Below is a small trained network, with its code and all its weights. Each question gives an input and a class and asks what happens when units are switched off, that is, made to give their printed mean instead of their output.

import numpy as np


def w(rows, s, z=0):
    codes = np.array(rows[::2]) - 128.0
    scale = np.full(codes.shape[1], s)
    scale[-1] = z or s
    return codes * scale


def f(y):
    return y / 2 * (1 + np.tanh(0.7978845608 * (y + 0.044715 * y**3)))


def log_softmax(a):
    a = a - a.max(-1, keepdims=True)
    return a - np.log(np.exp(a).sum(-1, keepdims=True))


def net(x, mask):
    res = np.array(x, float).reshape(1, 4) / 4 @ E
    y = f(res @ A[0][:, :-1].T + A[0][:, -1])
    res = res + np.where(mask, y, B[0][:, -1]) @ B[0][:, :-1]
    return log_softmax(res[-1] @ U[:, :-1].T + U[:, -1])


A, B = {}, {}
E = w([
[169,70,156,116,122,41],'x0',
[133,111,47,76,222,118],'x1',
[85,6,174,125,148,207],'x2',
[201,83,83,255,144,154],'x3',
],0.0098)
A[0] = w([
[126,82,41,100,188,58,84],'neuron 0',
[169,198,101,115,91,146,106],'neuron 1',
[103,166,136,45,144,158,85],'neuron 2',
[77,162,182,172,53,121,67],'neuron 3',
[150,110,95,182,131,143,210],'neuron 4',
[154,93,190,101,151,62,81],'neuron 5',
[169,124,119,190,128,171,101],'neuron 6',
[195,86,128,168,137,123,81],'neuron 7',
[130,208,127,129,129,136,168],'neuron 8',
[110,113,42,59,243,213,116],'neuron 9',
[120,105,158,108,171,190,162],'neuron 10',
[136,72,182,119,160,156,74],'neuron 11',
[141,123,90,86,203,123,68],'neuron 12',
[141,116,92,174,117,133,82],'neuron 13',
[199,105,92,131,111,171,77],'neuron 14',
[156,161,67,122,122,82,131],'neuron 15',
[91,106,165,75,116,116,154],'neuron 16',
[169,56,158,138,125,74,120],'neuron 17',
[165,182,133,137,150,73,104],'neuron 18',
[109,136,128,76,100,82,175],'neuron 19',
[135,124,73,90,194,140,75],'neuron 20',
[154,127,122,177,126,132,60],'neuron 21',
[132,145,113,88,211,109,255],'neuron 22',
[127,72,161,117,122,148,93],'neuron 23',
[156,159,109,223,160,123,92],'neuron 24',
[136,210,91,141,117,114,102],'neuron 25',
[147,136,210,163,65,110,65],'neuron 26',
[128,111,83,171,121,142,84],'neuron 27',
[144,119,206,96,159,41,115],'neuron 28',
[105,138,140,67,100,106,55],'neuron 29',
[96,119,214,188,44,208,152],'neuron 30',
[154,123,160,132,131,62,71],'neuron 31',
[46,183,184,96,88,145,128],'neuron 32',
[142,111,146,208,183,76,77],'neuron 33',
[76,245,91,166,154,247,105],'neuron 34',
[158,82,113,120,173,50,183],'neuron 35',
[196,106,140,177,86,113,79],'neuron 36',
[94,96,111,95,174,201,132],'neuron 37',
[166,142,112,191,137,156,84],'neuron 38',
[59,67,149,138,140,185,65],'neuron 39',
[202,194,153,117,113,102,84],'neuron 40',
],0.012,0.0077)
B[0] = w([
[95,135,162,154,113,82,191],'neuron 0',
[145,146,162,111,155,134,168],'neuron 1',
[111,147,79,95,140,137,182],'neuron 2',
[81,125,153,137,115,78,179],'neuron 3',
[133,134,103,110,124,157,212],'neuron 4',
[136,86,109,115,126,132,168],'neuron 5',
[100,139,98,115,125,130,185],'neuron 6',
[113,108,112,101,148,125,178],'neuron 7',
[156,113,144,124,138,135,183],'neuron 8',
[108,129,146,157,87,90,245],'neuron 9',
[165,137,137,112,155,127,198],'neuron 10',
[137,187,180,112,164,159,176],'neuron 11',
[86,148,152,129,138,96,168],'neuron 12',
[99,138,121,105,143,153,154],'neuron 13',
[115,141,111,104,143,123,155],'neuron 14',
[158,130,157,107,155,152,184],'neuron 15',
[144,132,92,112,141,139,192],'neuron 16',
[149,105,108,131,136,123,187],'neuron 17',
[142,146,159,122,165,141,175],'neuron 18',
[125,105,99,114,120,155,193],'neuron 19',
[87,154,169,146,110,93,172],'neuron 20',
[92,139,127,101,148,133,147],'neuron 21',
[141,131,126,143,99,122,227],'neuron 22',
[156,136,156,97,192,126,170],'neuron 23',
[118,137,114,94,131,99,188],'neuron 24',
[133,149,160,98,165,139,180],'neuron 25',
[87,143,171,167,117,47,181],'neuron 26',
[110,154,99,85,147,129,154],'neuron 27',
[136,116,93,111,114,117,187],'neuron 28',
[108,130,119,101,166,115,160],'neuron 29',
[126,113,147,139,102,94,249],'neuron 30',
[152,86,137,151,145,106,150],'neuron 31',
[118,132,79,119,125,134,212],'neuron 32',
[116,118,114,119,135,129,168],'neuron 33',
[163,9,129,127,101,86,219],'neuron 34',
[137,110,129,157,102,102,200],'neuron 35',
[114,89,109,119,137,124,176],'neuron 36',
[162,111,138,125,156,116,204],'neuron 37',
[111,134,116,98,134,133,172],'neuron 38',
[128,154,159,100,184,143,200],'neuron 39',
[133,133,166,100,167,116,173],'neuron 40',
],0.014,0.012)
U = w([
[10,133,182,146,122,82,87],'0',
[159,135,187,98,237,157,64],'1',
[27,122,25,67,177,143,80],'2',
[159,50,107,129,136,113,230],'3',
[209,113,88,185,74,170,253],'4',
[40,214,57,202,115,226,75],'5',
],0.012,0.0065)

Each question gives the input, the list of numbers given to net, and the class t.
The units are the neurons (one row each of A and B). Each row of codes is followed by its name. A weight is (code - 128) times the scale printed after its matrix; where a second scale follows, it is the last column's (A, B and U).
mask holds one flag per neuron, in row order. A switched-off neuron (its flag False) gives its mean, the last column of its row in B, instead of its output. The means were averaged over made-up inputs and are rounded, as every weight is.
A unit's drop is (log p(t) with every unit on - log p(t) with that unit switched off) / (log p(t) with every unit on - log p(t) with every unit switched off).
The circuit of an input: a set's keep is (log p(t) with only the set's units on - log p(t) with every unit switched off) / (log p(t) with every unit on - log p(t) with every unit switched off). Starting from the 12 units with the biggest drops (on a tie, the unit counted first), units are removed one at a time, each time the one whose removal leaves the highest keep (on an exact tie, the one counted first), for as long as the keep stays at least 0.8.
units of the circuit, in order: the units of the circuit, biggest drop first
top k neurons: the k neurons with the biggest drops, biggest first
drop of u: that unit's drop, to one decimal
input [-6,8,6,4], class 0: units of the circuit, in order -> (neuron 9)
input [-5,-5,2,-7], class 2: top 2 neurons -> (neuron 32; neuron 2)
input [-2,-8,7,7], class 0: top 3 neurons -> (neuron 30; neuron 26; neuron 3)
input [5,6,-6,3], class 0: top 2 neurons -> (neuron 0; neuron 35)
input [0,4,1,-3], class 0: top 2 neurons -> (neuron 34; neuron 9)
input [2,7,-5,-7], class 0: top 4 neurons -> (neuron 0; neuron 20; neuron 9; neuron 12)
input [7,5,6,7], class 2: top 2 neurons -> (neuron 34; neuron 7)
input [-7,0,8,8], class 1: top 2 neurons -> (neuron 39; neuron 37)
input [0,0,-5,-6], class 2: top 3 neurons -> (neuron 32; neuron 2; neuron 19)
input [8,8,3,-5], class 0: top 3 neurons -> (neuron 0; neuron 12; neuron 20)
input [5,-7,-7,-8], class 2: top 3 neurons -> (neuron 32; neuron 19; neuron 28)
input [-8,6,0,-4], class 3: top 2 neurons -> (neuron 34; neuron 37)
input [-7,7,1,1], class 0: top 2 neurons -> (neuron 9; neuron 20)
input [-3,3,-5,-2], class 1: top neuron -> (neuron 25)
input [-7,-6,5,-6], class 3: top 2 neurons -> (neuron 34; neuron 30)
input [-8,-1,-5,2], class 3: top 3 neurons -> (neuron 34; neuron 39; neuron 11)
input [-8,4,5,-3], class 3: drop of neuron 34 -> 0.6
input [-8,0,4,-4], class 3: drop of neuron 34 -> 0.3
input [-8,1,4,-3], class 3: drop of neuron 34 -> 0.2
input [-1,-4,-3,4], class 0: drop of neuron 3 -> 0.1
input [3,6,-8,-6], class 1: units of the circuit, in order -> (neuron 15)
